Here is a tiny trained network, its code and every weight. The questions are about switching its units off for an input and a class, where a switched-off unit gives its printed mean instead of its output.

import numpy as np


def w(rows, s, z=0):
    codes = np.array(rows[::2]) - 128.0
    scale = np.full(codes.shape[1], s)
    scale[-1] = z or s
    return codes * scale


def f(y):
    return np.maximum(y, 0)


def log_softmax(a):
    a = a - a.max(-1, keepdims=True)
    return a - np.log(np.exp(a).sum(-1, keepdims=True))


def net(x, mask):
    res = np.array(x, float).reshape(1, 8) / 4 @ E
    y = f(res @ A[0][:, :-1].T + A[0][:, -1])
    res = res + np.where(mask, y, B[0][:, -1]) @ B[0][:, :-1]
    return log_softmax(res[-1] @ U[:, :-1].T + U[:, -1])


A, B = {}, {}
E = w([
[131,120,130,120,136,117,136],'x0',
[112,5,99,77,100,239,123],'x1',
[134,122,123,125,131,119,132],'x2',
[149,109,122,112,161,105,142],'x3',
[60,121,78,63,154,70,30],'x4',
[138,115,122,124,131,110,135],'x5',
[210,175,180,31,63,107,81],'x6',
[127,124,129,123,128,122,134],'x7',
],0.014)
A[0] = w([
[192,105,151,45,59,141,96,92],'n1',
[101,160,115,150,145,99,143,124],'n2',
[192,78,145,34,74,186,95,21],'n3',
[96,167,122,205,154,55,148,207],'n4',
[196,190,192,108,116,81,77,147],'n5',
[184,162,177,148,113,158,149,200],'n6',
[36,116,84,81,150,71,21,170],'n7',
[109,123,175,174,113,103,178,238],'n8',
[127,1,90,160,122,208,102,188],'n9',
[171,137,135,134,123,153,195,255],'n10',
],0.013,0.007)
B[0] = w([
[135,160,125,148,142,135,57,203],'n1',
[170,176,102,148,168,160,147,165],'n2',
[176,189,167,190,219,173,81,198],'n3',
[163,184,125,136,191,158,34,219],'n4',
[136,136,110,90,6,34,99,234],'n5',
[223,83,115,126,109,85,129,197],'n6',
[68,125,149,36,216,156,71,253],'n7',
[170,108,117,196,122,129,139,188],'n8',
[101,72,146,129,137,175,200,240],'n9',
[168,100,127,179,98,153,140,196],'n10',
],0.013,0.023)
U = w([
[183,155,137,251,161,156,94,254],'0',
[120,212,125,100,203,184,57,203],'1',
[175,110,125,154,34,63,133,30],'2',
[72,168,119,16,87,70,66,28],'3',
[120,76,112,161,108,192,244,84],'4',
[14,34,143,75,161,159,143,64],'5',
],0.011,0.0043)

Each question gives the input, the list of numbers given to net, and the class t.
The units are the neurons (one row each of A and B). Each row of codes is followed by its name. A weight is (code - 128) times the scale printed after its matrix; where a second scale follows, it is the last column's (A, B and U).
mask holds one flag per neuron, in row order. A switched-off neuron (its flag False) gives its mean, the last column of its row in B, instead of its output. The means were averaged over made-up inputs and are rounded, as every weight is.
A unit's drop is (log p(t) with every unit on - log p(t) with that unit switched off) / (log p(t) with every unit on - log p(t) with every unit switched off).
The circuit of an input: a set's keep is (log p(t) with only the set's units on - log p(t) with every unit switched off) / (log p(t) with every unit on - log p(t) with every unit switched off). Starting from all 10 units, units are removed one at a time, each time the one whose removal leaves the highest keep (on an exact tie, the one counted first), for as long as the keep stays at least 0.8.
units of the circuit, in order: the units of the circuit, biggest drop first
most important unit: the unit with the biggest drop
k most important neurons: the k neurons with the biggest drops, biggest first
drop of u: that unit's drop, to one decimal
input [0,1,-1,4,-8,6,-6,-2], class 4: 2 most important neurons	[n9 n3]
input [6,-1,8,-6,6,-7,7,-5], class 3: units of the circuit, in order	[n5]
input [-1,-2,-6,5,0,0,7,-4], class 2: units of the circuit, in order	[n7 n5]
input [-3,0,6,7,1,-3,2,-2], class 3: 2 most important neurons	[n4 n3]
input [4,1,-1,-6,-4,6,5,-6], class 0: 2 most important neurons	[n3 n1]
input [-8,1,4,4,0,6,0,1], class 4: 4 most important neurons	[n7 n4 n5 n3]
input [5,-8,5,3,1,-2,2,2], class 3: 2 most important neurons	[n5 n4]
input [5,7,-8,3,0,-1,8,6], class 0: 2 most important neurons	[n7 n3]
input [0,-8,-8,1,1,1,-6,8], class 1: 2 most important neurons	[n4 n10]
input [1,-7,4,6,7,1,2,-3], class 3: 2 most important neurons	[n5 n3]
input [-3,1,3,5,-1,5,7,-8], class 0: 2 most important neurons	[n3 n7]
input [-7,5,-3,8,-1,3,-1,-5], class 4: 2 most important neurons	[n7 n9]
input [7,-1,-7,2,-1,-3,5,-4], class 2: 2 most important neurons	[n7 n5]
input [-2,0,5,3,5,1,2,8], class 3: units of the circuit, in order	[n4]
input [6,6,-1,4,-3,-5,0,-7], class 4: 2 most important neurons	[n9 n4]
input [3,0,7,-6,-1,-1,-1,2], class 0: 2 most important neurons	[n5 n7]
input [-7,-6,-7,-4,-1,1,6,-2], class 2: drop of n7	0.2
input [4,3,-4,-5,3,4,-8,7], class 5: drop of n5	0.0
input [0,7,-5,4,-7,-2,5,-2], class 0: drop of n3	0.1
input [1,8,3,-6,2,3,-1,-5], class 5: most important unit	n9
